Here is a tiny trained network, its code and every weight. The questions are about switching its units off for an input and a target symbol, where a switched-off unit gives its printed mean instead of its output.

import numpy as np


def w(rows, s, z=0):
    codes = np.array(rows[::2]) - 128.0
    scale = np.full(codes.shape[1], s)
    scale[-1] = z or s
    return codes * scale


def norm(h):
    return h / np.sqrt((h * h).mean(-1, keepdims=True) + 1e-5)


def f(y):
    return np.maximum(y, 0)


def softmax(a):
    e = np.exp(a - a.max(-1, keepdims=True))
    return e / e.sum(-1, keepdims=True)


def log_softmax(a):
    a = a - a.max(-1, keepdims=True)
    return a - np.log(np.exp(a).sum(-1, keepdims=True))


def net(x, mask):
    ids = ['αβδεημξστφψ'.index(c) for c in x.split()]
    T = len(ids)
    res = E[ids] + P[:T]
    q, k, v = (norm(res) @ M[0].T for M in (Q, K, V))
    z = softmax(np.where(np.tri(T) > 0, q @ k.T / 2**0.5, -1e9)) @ v
    res = res + np.where(mask[0], z, O[0][:, -1]) @ O[0][:, :-1]
    y = f(norm(res) @ A[0][:, :-1].T + A[0][:, -1])
    res = res + np.where(mask[1:17], y, B[0][:, -1]) @ B[0][:, :-1]
    return log_softmax(norm(res)[-1] @ U[:, :-1].T + U[:, -1])


Q, K, V, O, A, B = {}, {}, {}, {}, {}, {}
E = w([
[118,159,3,23,18,147,54,191,101,253,109,78],'α',
[161,101,176,114,161,145,61,206,78,66,106,173],'β',
[76,206,168,112,117,121,65,100,161,86,91,118],'δ',
[116,137,185,82,121,124,96,110,186,85,183,99],'ε',
[233,175,123,122,167,123,112,60,170,103,114,236],'η',
[188,75,158,118,206,119,69,104,76,156,110,197],'μ',
[106,162,180,166,98,124,179,160,152,94,114,75],'ξ',
[88,50,180,109,132,176,185,129,76,132,147,137],'σ',
[173,157,183,131,164,130,162,91,144,175,158,114],'τ',
[132,162,207,78,107,139,90,133,124,120,120,213],'φ',
[148,173,136,131,110,101,126,107,188,144,77,178],'ψ',
],0.021)
P = w([
[118,181,131,100,116,32,140,148,50,123,179,91],'0',
[163,118,174,84,111,99,129,114,111,133,104,50],'1',
[43,197,140,124,203,72,158,193,132,170,200,130],'2',
[155,101,200,78,147,162,166,155,199,144,77,91],'3',
[29,136,153,181,209,119,138,186,208,181,165,149],'4',
[121,86,203,106,151,129,166,164,250,153,79,126],'5',
],0.013)
Q[0] = w([
[174,86,255,60,151,134,179,103,158,88,33,108],'H1',
[187,88,88,117,38,133,98,28,32,72,94,50],'H1',
],0.0097)
K[0] = w([
[43,127,173,248,233,130,137,144,160,62,200,208],'H1',
[116,177,42,127,78,40,137,123,2,124,220,129],'H1',
],0.0091)
V[0] = w([
[74,186,136,184,1,90,187,171,186,101,105,39],'H1',
[203,209,87,112,120,118,85,74,195,139,92,232],'H1',
],0.0094)
O[0] = w([
[128,166,131,68,223,252,137,198,218,121,112,172,5],'H1',
[121,66,142,6,156,46,208,57,82,64,88,56,235],'H1',
],0.015,0.0019)
A[0] = w([
[177,172,75,132,111,117,91,124,135,152,125,121,116],'N1',
[95,107,146,117,166,130,152,165,129,154,192,90,141],'N2',
[108,121,111,126,135,96,107,106,192,143,182,170,78],'N3',
[115,126,103,103,174,67,158,132,77,58,115,74,107],'N4',
[131,150,172,78,186,134,173,75,94,209,98,187,87],'N5',
[133,44,235,112,146,138,110,182,65,159,194,159,141],'N6',
[149,213,192,120,158,96,83,153,122,108,94,102,115],'N7',
[137,142,101,113,194,247,136,157,184,138,119,140,83],'N8',
[157,124,141,148,86,82,134,91,74,117,119,99,139],'N9',
[146,125,89,236,43,157,68,138,131,162,186,159,1],'N10',
[126,95,86,206,33,71,79,100,105,143,148,128,57],'N11',
[134,146,102,179,118,199,82,173,172,163,161,161,62],'N12',
[113,136,146,37,194,145,156,123,164,68,96,112,93],'N13',
[121,188,196,150,194,63,145,82,195,181,125,113,103],'N14',
[166,130,188,192,119,127,108,154,145,148,169,145,211],'N15',
[81,129,44,116,102,142,147,157,159,208,104,80,74],'N16',
],0.013,0.0095)
B[0] = w([
[119,105,102,129,133,140,164,102,106,107,159,127,155],'N1',
[153,157,106,159,95,157,117,110,161,122,98,154,163],'N2',
[141,115,142,114,123,98,157,92,146,139,99,112,146],'N3',
[131,124,159,134,122,147,106,147,183,155,135,186,223],'N4',
[137,135,140,147,54,117,103,135,136,122,92,89,171],'N5',
[181,160,72,131,52,122,126,133,168,83,128,102,179],'N6',
[162,151,108,125,65,144,158,131,135,104,139,45,168],'N7',
[74,139,177,145,165,89,69,95,97,76,166,111,247],'N8',
[104,157,139,105,130,140,126,168,129,108,167,200,218],'N9',
[23,151,113,137,124,151,141,49,110,52,94,208,195],'N10',
[147,104,103,110,183,96,82,213,158,148,93,93,183],'N11',
[106,50,99,108,121,84,139,106,167,197,145,145,238],'N12',
[69,133,73,172,109,98,105,126,145,177,86,133,221],'N13',
[197,132,130,94,64,150,107,129,119,79,107,89,180],'N14',
[156,77,88,110,130,122,208,141,153,104,118,113,237],'N15',
[149,125,105,6,131,160,70,102,128,131,139,148,146],'N16',
],0.015,0.014)
U = w([
[142,122,62,39,105,171,76,132,101,181,152,92,119],'α',
[138,120,52,71,164,121,129,235,122,8,109,124,62],'β',
[92,202,150,180,115,141,40,96,79,87,109,58,129],'δ',
[132,66,95,107,108,80,91,114,238,92,236,21,8],'ε',
[151,124,195,81,206,126,172,64,83,67,133,125,184],'η',
[191,104,129,185,125,67,47,198,96,238,129,77,155],'μ',
[159,151,214,124,218,171,183,226,145,168,138,101,218],'ξ',
[100,107,81,193,66,172,133,86,98,183,153,135,148],'σ',
[235,162,85,154,107,176,174,125,111,165,151,22,193],'τ',
[152,172,205,89,3,147,64,168,159,137,161,184,61],'φ',
[144,106,96,75,131,107,134,175,189,245,9,71,103],'ψ',
],0.0067,0.011)

Each question gives the input, a string of symbols that net reads in full, and the target symbol t.
The units are the heads (2 rows each of Q, K, V and O) and the neurons (one row each of A and B). Each row of codes is followed by its name. A weight is (code - 128) times the scale printed after its matrix; where a second scale follows, it is the last column's (O, A, B and U).
mask holds one flag per unit, heads first, then neurons. A switched-off unit (its flag False) gives its mean, the last column of its rows in O or B, instead of its output. The means were averaged over made-up inputs and are rounded, as every weight is.
A unit's drop is (log p(t) with every unit on - log p(t) with that unit switched off) / (log p(t) with every unit on - log p(t) with every unit switched off).
The circuit of an input: a set's keep is (log p(t) with only the set's units on - log p(t) with every unit switched off) / (log p(t) with every unit on - log p(t) with every unit switched off). Starting from the 12 units with the biggest drops (on a tie, the unit counted first), units are removed one at a time, each time the one whose removal leaves the highest keep (on an exact tie, the one counted first), for as long as the keep stays at least 0.8.
circuit, biggest first: the units of the circuit, biggest drop first
top k neurons: the k neurons with the biggest drops, biggest first
drop when u is switched off: that unit's drop, to one decimal
input τ τ σ δ μ δ, target μ: top 2 neurons	N11; N10
input η ξ σ β ξ, target β: top 2 neurons	N11; N10
input δ μ ψ, target μ: circuit, biggest first	H1; N11
input μ β σ σ ψ, target σ: circuit, biggest first	H1; N10
input ψ ξ σ η φ, target η: circuit, biggest first	H1
input τ ψ φ, target ψ: circuit, biggest first	H1; N13; N8
input ε α η ψ σ, target ψ: top 3 neurons	N13; N8; N10
input σ σ δ, target σ: circuit, biggest first	H1; N10; N12
input μ β μ, target β: top 3 neurons	N11; N10; N12
input η η ψ ε η, target ε: top 4 neurons	N8; N10; N12; N14
input ψ η σ η δ β, target δ: top 2 neurons	N8; N12
input ξ ε φ μ, target φ: top 2 neurons	N9; N15
input ξ δ φ τ, target φ: top 3 neurons	N9; N15; N4
input φ ξ σ η ξ μ, target ξ: circuit, biggest first	H1
input μ ξ ξ σ β ψ, target β: top 3 neurons	N11; N10; N12
input μ μ φ ψ, target φ: top 3 neurons	N9; N15; N12
input μ β ξ μ ε, target μ: drop when H1 is switched off	1.0
input η σ η η β φ, target β: drop when N13 is switched off	0.1
input ξ ψ α, target ψ: drop when H1 is switched off	2.0
